Each row is followed by its group, which names the range that a hidden value of the row falls in. A new part has a new value, new ranges and new names.
[-139   36  268  329   -5  278   55  -69   79  208  103  -38 -129  125
  191   51   80   94  168  297 -191   41 -173 -239  -31  130 -191  176
  179  124 -120 -174  -61 -303   53  -17  245  -41  248   74  263  119
  290] -> B
[ -12  385  -84  559  229  243 -314  232  288  529  279 -189 -481  -37
  441  -73 -138  233  -25  430  203  -46  170  -96 -122  503   78   89
  129 -244  -68 -106 -155 -150  -76   66  234 -140 -213   13  191  173
  186] -> Y
[  84 -429 -212  -81 -212  -63  139 -226  135 -283  316   17  128 -317
 -338 -135   34 -245  158 -190 -404 -256  254    4  165 -190 -316  155
  405  124 -156   51  123  427   26   35 -220  -78 -195 -235  -81 -133
  -47] -> K
[-182  -62  160  267 -317  139   41  184 -424   56  -45   68  130  123
   90  131 -144  460  155  221   -7  371 -115 -296  164  109   24  220
   99  322  -64  102 -103 -176  -67 -131  155 -147   86 -279  -17  177
  -74] -> Y
[-107  -38  196  262    0  -22  -58 -173  112    7  426 -203 -171  -62
  234   76 -227  -99 -252  -58  131  -31 -223    0  169  -75   29  -95
  -72  171  -94   15 -159  126 -175 -151  121 -196  316 -164 -329   18
 -186] -> Y
[  14 -461  100   34   12  217   -7 -130   51   -1  473  -43   -9   69
 -186  172   38  -42   22 -195  -47  -22  -80 -138  104 -230 -154  114
  241  177 -262  154   -2  113  127  -27   30 -251  112 -347 -288 -198
  110] -> Q
[  78  292   27  426  430  219 -240  284  387  404  171 -216 -435  -69
  224 -199  -88  203  -59  461  129 -190  226   33 -299  424  -11   28
   77 -341  -43 -204 -262 -182   25   78  131 -208 -145  -35  207  121
  301] -> K
[-206  -38  185  186 -220  -74   55  182 -341 -169 -258   58  144  -20
  -17   34 -216  449   62  248   31  326  116 -158  -42  108  -26  -46
  -55  279   98 -101 -247  -79  -74 -247 -125   -6  136 -368    8  230
 -394] -> K
[ 367  328 -410  -56  105 -399 -265  222    8 -164  -40  -68  119 -329
  123 -480  218 -233 -124 -312 -190  -40 -249   12  -96  -38  221 -110
 -275 -202  -28  142   -5  179   22  213 -509   99  -48  557 -146 -225
    8] -> Y
[  46 -329  137  153   25  167  246  148   72 -479 -115 -154  167   56
  -59  115  374 -213   29   74 -105   33 -453   95 -144   -4 -276  -95
 -205   60   36  127  375  -49 -126 -133   37  366  353  258   69  188
  120] -> K
[  74 -486 -314   10 -209  136   81 -199  107 -162  492   64  123 -222
 -249  -61   43 -146  228 -208 -284 -211  156  -33  234 -145 -312  307
  475  222 -256  181  230  401   15   78  -91  -67 -272 -312 -168 -122
   62] -> L
[ 359  220 -323 -120   -3 -399 -215  266  -69 -181  -39  -35   32 -269
  -12 -407  266 -225  -72 -355 -269   36 -168  -26  -79 -117  209  -74
 -165 -246  -79  161   13  200   65  130 -472   62  -61  483 -126 -306
   -9] -> L
[ 331  255 -353 -106 -265 -476 -221  267 -140 -134  100  -71  -43 -384
   16 -340   88 -229  -92 -367 -357   83   19  -90  135 -114  252   -3
   10 -233  -57  224   13  333  -66   81 -365  -48 -253  349 -135 -279
 -119] -> Y
[ 226  -83 -154 -210 -368 -418  -18   95  -64 -290  138  -75  -19 -402
 -277 -163   32 -282  -29 -323 -521    7  303  -96  152 -247  -16  -27
  243 -139  -26  100   11  413  -29  -58 -333 -102 -240    9  -60 -254
 -191] -> A
[-232  -42  130  270 -347   43   24  168 -429  -28 -102   90  106   74
   99  128 -198  477  126  204   56  412  -18 -256  121  119   29  112
   42  349   -6   38 -133  -95 -106 -219   44  -38   93 -340  -39  209
 -306] -> B
[ 278  310 -417    3  207 -358 -222   79   86 -172 -157  -53  253 -266
  155 -328  162 -158 -138 -237 -119  -86 -227  -12 -141  -17   99 -192
 -322  -58   26    0   10  120   78   84 -539  130   60  475 -176 -106
  -21] -> B
[  38 -541  -77   53  -18  283   21 -149   72  -14  505   16   55   33
 -226  114   86  -44  141 -187  -71  -99  -37 -105  141 -174 -220  233
  345  194 -312  215  123  193  128   50   18 -205  -40 -350 -259 -182
  164] -> C
[-229  -61  160  258 -314   34   55  161 -421  -33 -153   96  106  100
   52  120 -177  479  131  223   44  381  -16 -238   96  108   18  109
   38  318  -21   11 -147 -108  -69 -239   39  -74  126 -331  -33  193
 -279] -> L
[-103   47  204  169  -83  -82   42  334 -219 -287 -221  -35  117 -163
   20 -172 -216  369  -20  292   18  231   57   16 -161  144  -37  -86
 -189  200  184 -108 -283  -90 -184 -161 -136   94  128 -295   43  287
 -318] -> A
[ 172  289 -438   74   52 -316 -214   33   60  -93 -134 -165  464 -193
  243  385 -235   76 -335 -222  -71   60   38 -260  122  -78  -34 -275
 -191  248  197  -33  125  107   11 -424 -325  -86  -40   -8 -447  150
  -75] -> B
[ 249  353 -463   35  193 -361 -255   28  105 -149 -118  -93  350 -305
  243 -198   20 -112 -212 -237  -80  -76 -185  -70  -68  -10   79 -232
 -329   62   96  -11    6  123   30   17 -520   96   32  367 -256  -14
  -61] -> Y
[-152  222  117  401   51  151 -175  -38  220  380  109 -104 -371   59
  291  169  -13  112   56  306  -33   86  209 -304 -135  282  -87  -55
  199  -84  -33 -278 -129 -197   72 -109  105   -8   45   35  309  110
   24] -> C
[ 134   63  -14  183   -1  225  -93  450  155 -216  215 -173  -39 -156
  223  132   42   40  -41   65 -163  198  -85  -53 -168   84 -241    3
  -32  140  144   42  217 -134 -235 -206  109  429  -46  -35   63  271
  171] -> L
[ 101  331  -46  534  419  264 -222  333  368  382  344 -236 -460 -116
  374 -371 -152  182  -93  456  237 -268  -23  210 -165  467   70  179
   -1 -290 -117  -50 -201 -106 -159  153  285 -213 -145   13   55  171
  352] -> Y
[-144  139  255  432  175  -40   -7 -119  269    5  325 -249 -350 -141
  344 -247 -266  -92 -269  221  232 -222 -234  266   16  146   40 -109
 -206   14  -56 -146 -284   99 -290  -85  170 -135  372  -42 -173  157
 -201] -> Y
[  99  281  159  382  507   94 -118  246  417  204  137 -276 -399 -166
  185 -451 -109   61 -159  463  116 -348   37  262 -309  349    9  -20
 -107 -361  -24 -223 -360 -122  -70  130  106 -243   49   51  135  120
  270] -> A
[ 343  283 -360  -89  236 -404 -210  151  102 -218 -174  -45  156 -298
   36 -478  263 -230 -107 -265 -208 -115 -185   48 -235  -58  114 -192
 -305 -203   -6  -12  -44  136  123  146 -602  143   52  541  -98 -213
    6] -> C
[  56 -604 -128    5  -15  265   78 -192   97  -95  451   52  122  -31
 -323    2  137  -83  213 -169 -145 -183   15  -58  110 -170 -286  256
  382  184 -309  191  138  241  151  126  -67 -167  -82 -333 -189 -189
  170] -> Q
[ -55 -220  331  164  -23  265  253   75 -171   38 -125   55  118  210
 -164  -70  168  225  272  301 -279   16 -261 -154   -8    9 -186  334
  180  111 -207  -30  -70 -307  163   13  211 -264  267  -23  174   33
  447] -> Q
[ -59 -206  306  128  -97  210  211  147 -269   22 -152   71  161  182
 -185  -16   76  329  247  274 -258  116 -159 -206   18   -5 -145  310
  185  159 -160   -8 -115 -285  148  -46  162 -288  193 -153  116   44
  339] -> Q
[ 339  236 -318 -141  267 -418 -179  112   95 -260 -258  -43  256 -292
  -42 -443  265 -218 -110 -253 -239 -124 -156   15 -269  -90   72 -243
 -318 -173   32  -53  -80  105  181  148 -666  111   91  504  -80 -210
   11] -> K
[-128   10  174  168 -102  -62   14  291 -254 -235 -215   -2  141 -116
    6  -98 -213  409    7  265   50  271   89  -55 -143  137  -29  -84
 -148  232  159  -94 -278  -90 -131 -163 -159   69  110 -339   22  259
 -346] -> A
[ 196   36 -191   61  -58 -200    1  225 -114 -185 -203 -208  402    9
   40  492  -76   65 -289 -161 -113  131 -156 -192  195 -143  -17 -147
 -163  113  102  171  265   51  -19 -501  -47 -224   64   18 -440  117
  116] -> C
[-111  268  115  396  125  112 -204   30  244  384   68 -135 -401   31
  273  102  -28  127   11  336    7   55  247 -252 -193  314  -43  -94
  147 -170  -12 -287 -188 -195   74  -89   69  -48   22   42  306  101
   21] -> Q
[ 230   76 -312  -58 -446 -387 -122  161 -120 -139  264  -86  -96 -385
  -37 -146  -26 -238  -54 -338 -395   69  179 -115  298 -134  129   74
  228 -134  -76  243  104  440 -149  -40 -192 -105 -339  104 -146 -210
 -179] -> Y
[-153 -153  280  151 -212  105  139  149 -362  -36 -181   91  154  148
  -99   79  -47  408  184  227 -134  283  -69 -250   31   12  -78  173
  104  261  -70  -25 -159 -217   63 -169   66 -167  197 -267   48  107
    4] -> Q
[  91 -457 -188 -112 -180  -54  137 -241  125 -291  313    1  199 -320
 -364 -130   29 -244  145 -194 -401 -263  239  -19  159 -213 -322  135
  383  150 -136   62   91  404   50   80 -245 -120 -178 -261  -92 -139
  -24] -> A
[-115  -51  363  221   42  223  141  -73   67  104  -29  -23  -59  133
   25   -3  136   72  181  294 -280   -4 -156 -202 -105   48 -236  138
  156   90 -113 -227 -118 -322  133  -30  165  -84  331   70  288   71
  321] -> Q
[ 162  162   42  113   13  103 -106  478  178 -240  168 -190  -65 -250
  195   46  -35   39  -98   63 -253  174   26  -35 -212   44 -232  -50
  -45  102  199  -62   82 -133 -230 -239   38  386  -48  -61   84  251
  135] -> C
[ 266  353  -48   97   81  121 -245  703   92 -113  251 -151  -34 -339
  269 -157 -203  275 -110   89 -239  199   55  -26 -212   85 -125  114
  -43  142  190  -24  -90 -211 -243 -140   42  255 -226 -197  -12  249
  277] -> B
[ 228   36 -211 -176 -379 -502  -41   91  -52 -263  100  -67  -70 -422
 -197 -202    8 -294  -54 -334 -522   -7  304  -71  169 -220   30  -39
  212 -173  -30   61    9  443  -52 -116 -343  -86 -237   94  -77 -248
 -234] -> Q
[-138   77  247  352  -21  265   34  -62   73  228  130  -67 -113   95
  243   47   32   97  137  306 -173   39 -184 -244   10  155 -159  177
  165  133  -99 -143  -70 -296    9    8  270  -68  221   77  247  147
  287] -> Y
[ 180  220 -371   12   45 -323 -172   48   33 -119 -197 -172  511 -153
  142  494 -240  105 -345 -230 -126   85  100 -306  116 -144  -74 -300
 -159  250  213  -49  118   78   68 -510 -323 -156  -19  -84 -460  135
  -41] -> C
[ 143 -276 -213 -130 -292 -209   67  -98   64 -275  255  -21   65 -355
 -298 -109   17 -256   80 -255 -464 -142  304  -54  176 -213 -208   83
  362   30  -98   64   98  429   -2  -37 -257  -81 -238 -150  -80 -171
 -105] -> K
[-143  156   88  293 -138  -78    0  312 -226 -193 -161   10   18 -140
  182 -192 -252  403    2  294   94  239    4   40  -82  219   22   -5
 -174  222  115  -92 -221  -44 -249 -206  -61  142   96 -234   -8  315
 -362] -> L
[-135  135  211  314   68  173 -128  -42  202  318   69 -107 -280   71
  181  196   16  109   66  298 -108   95  203 -340 -173  206 -147  -71
  205  -47   -8 -293 -162 -255  128  -90   74  -36   97  -15  334   91
   84] -> K
[ -90 -172  221  155  -39   -4  -30 -157   49  -21  387 -139 -131   15
   73  190 -160  -60 -190 -142   51   37 -147  -80  150 -187  -27  -76
   20  193 -134   19 -127  116  -54 -230   76 -221  306 -262 -352  -71
 -159] -> L

Part 2:
[ -50  -45 -197  -43 -112   80   20  117 -155   74  -66   10  116 -121
   58 -152  182   23  -73  137   97  -79   46  -74  108  207  -50   57
    6 -185   41    1   66 -190  -51 -148  341  101 -135  324   11   -6
   18] -> J
[ -12  -64 -388   28  -38 -152  -95  318 -169  -28   86 -115  211 -144
 -187  235  265  220   54 -113  174   52  -59 -214    4  226  260  140
   65 -348 -400 -112  -76  277  134 -327  202   -2  246  306  184   34
 -112] -> W
[ 231   79   77   85 -175   79 -200  144   53   -9  213   51   19 -158
 -134 -160  -49   25   14    2  104 -163   32  107  -10  225  -45  186
  167 -222  -66   68 -238 -209   47 -284   52  158 -122 -100  -46   -8
   -5] -> Z
[ 122  132   77 -110 -154   -5 -154  199  260   55  224  -22  -92  -23
 -168 -105    5  -50   34  -76  145  -17   95   44  -66  140   45   37
  126 -119 -140    4 -216 -107  228 -154   35   86  -78  -60   39  143
   33] -> W
[ -64   63   90  270  -21  115   11  161 -185  -69  180   -2 -127 -131
  230   65  -47 -150  -33   11  266   10  288 -104  118 -228  -81  234
  151  -26  280  -74 -310  161   32  159 -117  -46  120  174  -15  -37
   65] -> E
[  15   -6  207  -13  -72 -161 -123   45 -156  -44  135  132   65 -319
  104  131   67  322   82   47 -508 -152   68   -7  -43   62 -155  154
  215  255   86   38  387   96   52  109  259 -280  124 -161 -123   11
   52] -> Z
[-233  -69    0 -175  214  181  316  -69 -158 -166 -262  -81  126 -138
   57  268  197  201   43  -33   -3  -24  236 -134  120   14   83  120
  -24   22  129  197   39  153   61   63  163 -214   33  269  -47  200
  -45] -> D
[-221   -4 -360 -226  -64  -59  130  253  -81  193 -202  102  304  -99
   53   43  448   50  121  430 -177   76 -112  -43    5 -245   32 -369
   30  -31  -25 -160  316  170 -183  177  315 -351  162  472  -91  -41
   77] -> E
[ 372  146  -33  443 -348 -142 -467  611  113  -56  594  125  -43   17
 -173 -190 -197  -32   68 -132  267  -26 -237  113   -1  199 -123  207
  479 -416 -358 -103 -482   73 -146 -487 -322  240  -71 -196   65 -217
  -48] -> E
[ 205  -23  -73 -172 -126  175   -8   32    1   81  -66  177  181   47
 -232 -140  189  123  144  145 -193  108 -240  119  -57   83 -162  -57
   24  -20 -249   18  248    7 -292 -185  228  -43 -126 -140  -67    2
  -40] -> Z
[  30  -40 -168 -294  -10   99  -19   74  241   56 -266 -156   65  150
   95   57   61  272  321 -157 -101  -34  -26   74    0  317  174  104
   -6  103 -169  197  154 -126  -52 -216   14  -43   11 -233   67   65
 -232] -> W
[-163   18  339   37   76 -166    2  195 -140 -256  201  250 -117 -134
  130   73  -46  218  -29  -34 -441  -49   47 -148  179  214 -313   50
  384  315  195  275  391   64 -141  183  243 -173 -362  118 -190   48
  198] -> D
[  24   58  -47 -150   84  310  100 -125   60   36 -220 -195   14  -99
   57   38   64   -7  161   -1  246 -110  308  -28   40   94  251  182
 -187  -63  138  172 -264 -194  139  -50   93   37   51   60  -27   62
 -121] -> P
[-118   53    7 -337    8   61  123  107  330  -16 -132  -92   39   70
  -33   28  149  166  164 -108  -43    8    7   81   30  201   85  -30
   38   32  -71  203   18  -64   13 -154   36 -117 -146  -48  -31  163
 -104] -> E
[ 138  124  276  -30 -249   20  -89   91  175    5  274    6 -109  -39
  -59 -153  -42   42  -34 -167   -1    6   98   99  -80   52 -223  223
  132   -1  -50  -68 -121   44  170 -156  -33  -11  -37 -336   42  118
  -54] -> D
[ -59  -99 -312    9 -124 -143  -72  323 -229   21   74   56  242 -190
 -103   65  275  162  -71  102   13  -31  -86 -110   30  140   19   -4
  184 -295 -228 -134  117  118   32 -198  299  -31   89  397   84   55
   51] -> W
[-145  -85 -173 -231  -16   46   68   36  -67  120 -178  -74   86  -98
  125  110  232   92   49   83  -41  -17  172  -57   -7  -23   95    6
  -19   63   45  -62  205   -4  156  102  249 -140  179  204   63  171
   24] -> T
[ -60   95 -120  116 -257 -238 -187  223 -278  233  359   22   27 -452
   24  -25  275 -170 -213  282  116  -44  273 -223  -90 -240   16    1
   33 -176   98 -452  -43  121  421  202  442  -85  365  477   62    5
  230] -> J
[ 118  116  -25  -16  -41  -14 -166  163   83   31  152  -47  -48 -107
  -90   22   26   11  140  -32  100  -34  112  -90  -17  169  173   90
   47  -69 -101   55 -160  -50  136  -89  131   50   23   39    1   -8
   -8] -> J
[-126   89 -132 -197   25  203  193   76  127   15 -181 -150  130  -99
  -42  -21  196  -40   30   93  316 -100  207   -9   70   47  201  -23
  -80 -280   69  114 -335 -132  134 -122   90  -17  -48  334  -39  116
  -63] -> X
[-200 -150 -268   -6  -64  -19  129  207 -276   -9 -110   29  246 -112
  120  119  301  202  -31   89  -55   37  -62  -71   97  -27  -94   55
  122 -119  -37 -117  217  236 -142  -77  184 -186  135  310   51   29
  -32] -> E
[  17   20 -229  -16 -167   67  -49  144 -107  206  -99   15   86  -18
  229 -114  141  -17  137  228  -36   13   27  -38   11  -96  -48   -8
  -17   39   59 -152  157   -3 -145   83  170  -95  151  100    6 -154
  -45] -> W
[ -49  -46  358 -155   66   21  -21   79   12 -110   68  317 -165   22
   97   29  -83   97   68   73 -488    0   52   57   69   20 -321 -103
  393  479  187  250  494  -77 -146  342  142 -177 -328  -69 -190  210
  297] -> T
[  72  241  149  258 -320 -126 -218  254 -170  232  601  157 -233 -236
    3 -140   85 -465 -204  269  214  200  293 -179 -141 -602 -224  -32
  111   -2  157 -579 -215  327  322  433  147 -103  328  236   37  -22
  319] -> D
[ -85   16   98  -45  -90 -375 -236  534   45  -61  492  393 -169   64
 -220   11  101  -15  -76   46 -322  255 -242 -124   30   99 -272 -308
  534  191 -234  -39  445  182  -96  157  270  -75 -340  271  -41  168
  422] -> X
[ 315  261  412  176 -192  164 -155  225  320 -149  414   99 -166   14
 -202 -262 -276 -114   30 -141  237  -88   58  214    1   93 -211  195
  311 -215  -34  162 -597  -98   -5 -288 -340  156 -312 -353 -111    6
  -22] -> X
[ 131  -83  -61  100  -40  110  -60   49 -218  -39   23  -19   59  -74
   31  133   34  174  111 -110    7   28   59  -54    2   47  -20  310
   68  -15 -110  -36   20  193  -27 -118   35  -32  200 -121   88    7
 -111] -> J
[ -63   59  341  341 -114    7  -38  -90 -492  -36  427   -5 -141 -612
  163  118   35 -164 -364   68  201 -147  626 -203  -19 -379 -164  443
   67  -48  476 -322 -293  198  567  323  220  -93  393  246    7  135
  235] -> Z
[  -5   69 -197 -441  141  280  138  152  559  -28 -446  -92   71  417
  -34  -95   47  176  489  -83   -6   35 -235  155  150  495  233 -172
  -21   49 -195  558   16 -343 -455 -335  -81   44 -489 -123 -124  -30
 -260] -> E
[  24   51  128  -87  -19  -50 -111  188   42   -7  157  177  -83  -52
  -41   10   18   14   80   92 -199   12   45  -27    3   28  -88 -101
  249  170    5   83  184  -20    0  161  167  -89 -134   70  -97   98
  196] -> T
[ 111   61    4 -135  -99  192   26  192  182   41   14  153   62  130
 -178 -110   83  -75  116  141   40  109 -100  175  -39 -147 -121 -166
  181  -76 -139    7  -78   47 -168  -40  -90  -75 -115  -30  -68  105
   54] -> X
[ 141  -83  -39  -74  -80  141  -82   38   25   47  -91  -57   28   61
  117  108  -18  194  231 -124  -89   -1   55  112  -68   -1    2  230
  100  129 -107  -12   93   87    0  -70 -119  -98  240 -348   97   87
 -147] -> T
[  25  -54  -98  -40   36  165   70  -21 -223    4  -63   36   36  -25
  -36   54  171   52   68   24    8  154   33 -158   56   51  -31  125
  -80   47  -52    4  154  126 -126   -2  286  -17    1  125   18   13
  -14] -> P
[  17   81 -228 -311   23   93 -101  184  246  213  -59   21  -13   16
 -177  -22  185 -217  173  266  163   33   87   -1  -52   -9  314 -338
   15  -50  -88   43  -61 -262  127  127  222   43  -50  355  -48  153
  205] -> P
[ 119  -27  146   83  -43  320   73  -62 -233  -27   65  145   20 -155
  -77  -52   36 -128 -102  157  148   -7  202   54   12 -239 -204  133
   98  -95  144  -53 -157   31   11   84   62    4    2   90  -63  145
  142] -> P
[-151 -123 -179 -154   98  232  231 -159 -311   56 -388  -36  172 -127
  245  105  255  156  111  180 -137  -15  155 -127  104  -25   11   98
 -173  151  209   61  329   12 -147  151  363 -184  113  229  -54   -8
  -66] -> P
[  -2  138  -90 -262 -176   22  -14  220  338  176  -93   22  115   52
   41 -177  154   37  218  194 -118  -45  -88  175  -38    5   -1 -215
   75    2  -36   32   55 -138 -125  -56   38 -161  -65  -47 -105  -42
  -59] -> E
[ 178  166   85 -117  -38  283   26  -17  189   85   -3  -28 -109  126
  -82  -94   -1 -149  207    6  170  151  132   13  -54 -115   25   42
 -104   63  -32   25 -212   36  -19   41  -41  -11   -5 -172  -24   18
  -73] -> W
[ 405  196  207  118 -324   73 -427  176  342  142  348  -41 -216  -28
   40 -262 -293 -113  157 -102  165 -194  158  244 -129  116  -14  266
  205  -52  -12  -22 -407 -319  203 -195 -253  206   35 -522   23  -45
  -54] -> P
[   2  152   32   25 -262 -227 -196  345  189   18  287  -78   53 -253
    5  -92   43  124  -35  -55   57 -242   88   54  -24  222   31  125
  234 -265  -48  -38 -247 -100  278 -276   34  -13   31   19   12    9
  -49] -> X
[ 133  -58 -222  -81  -18  198  -60  165   99   19 -176  -37   37  246
   52  -11  -13  124  292  -98   55   70 -119   52   61  232   68  106
   73    7 -207  150   40  -58 -271 -226  -83   77  -70 -151   65  -36
 -176] -> W
[ -13  132  151 -238   77  147   36 -126  178   48 -104 -151  -68 -179
   76   88   39   38  189    5   -4 -147  365  -13  -33   40  225  106
 -112  152  204  184 -116 -176  282  131  134 -116   83  -57  -97  116
  -34] -> P
[  25   68  -40 -220  -17  120   30  165  325   -4  -70  -37  -49  255
  -53  -49   54   84  250 -150   19  156 -122   57   47  224   29   -1
   42   72 -182  187    9  -18 -201 -197  -49   -3 -217 -168    1   34
 -141] -> E
[  90  -92  -26   64   29  368  174 -123 -282 -116 -198  -11  192 -137
   15    0   72  154   26   15  116 -103  105   16  113   98  -87  319
  -39 -185   70  143 -115  -11 -165 -221   92   31  -33   25  -42    1
 -151] -> P
[ 136 -151 -155   -6 -114  -60 -139  248 -212  -10  170  214  227 -145
 -324  122  222  173  -24   94 -125   58 -187   39  -85    2  -85  -26
  299 -199 -373 -144  189  223  -15 -168  195  -66  116  125   56  177
  135] -> P
[  31  -54   48   72   14  147  -52  149 -116  -67  124  138 -199  131
   38  -49  -65 -109  -17  -58  102  151   60 -108  135  106 -171  105
  191  109   33   79   71  -31 -146   58   90  154 -260  122   27   87
  157] -> T
[ 272 -134 -106  189  -60  438   84   -5 -324  -62  -64  107  128  123
 -107  -28   24    6   62  -13  226  190  -78   46   38 -141 -227  283
   42 -186 -181  -85 -128  270 -341 -206 -115   77   66 -124   85   -7
 -126] -> T
[ -21  101 -171 -266 -103  -80 -128  275  316  167  -14  -66   28   12
  -16   -6  135   17  199   82    2  -42   37   47  -70   76  219 -175
   96  -20 -127    4   -6 -123  152  -19   74  -84   66   83   13   87
   11] -> D
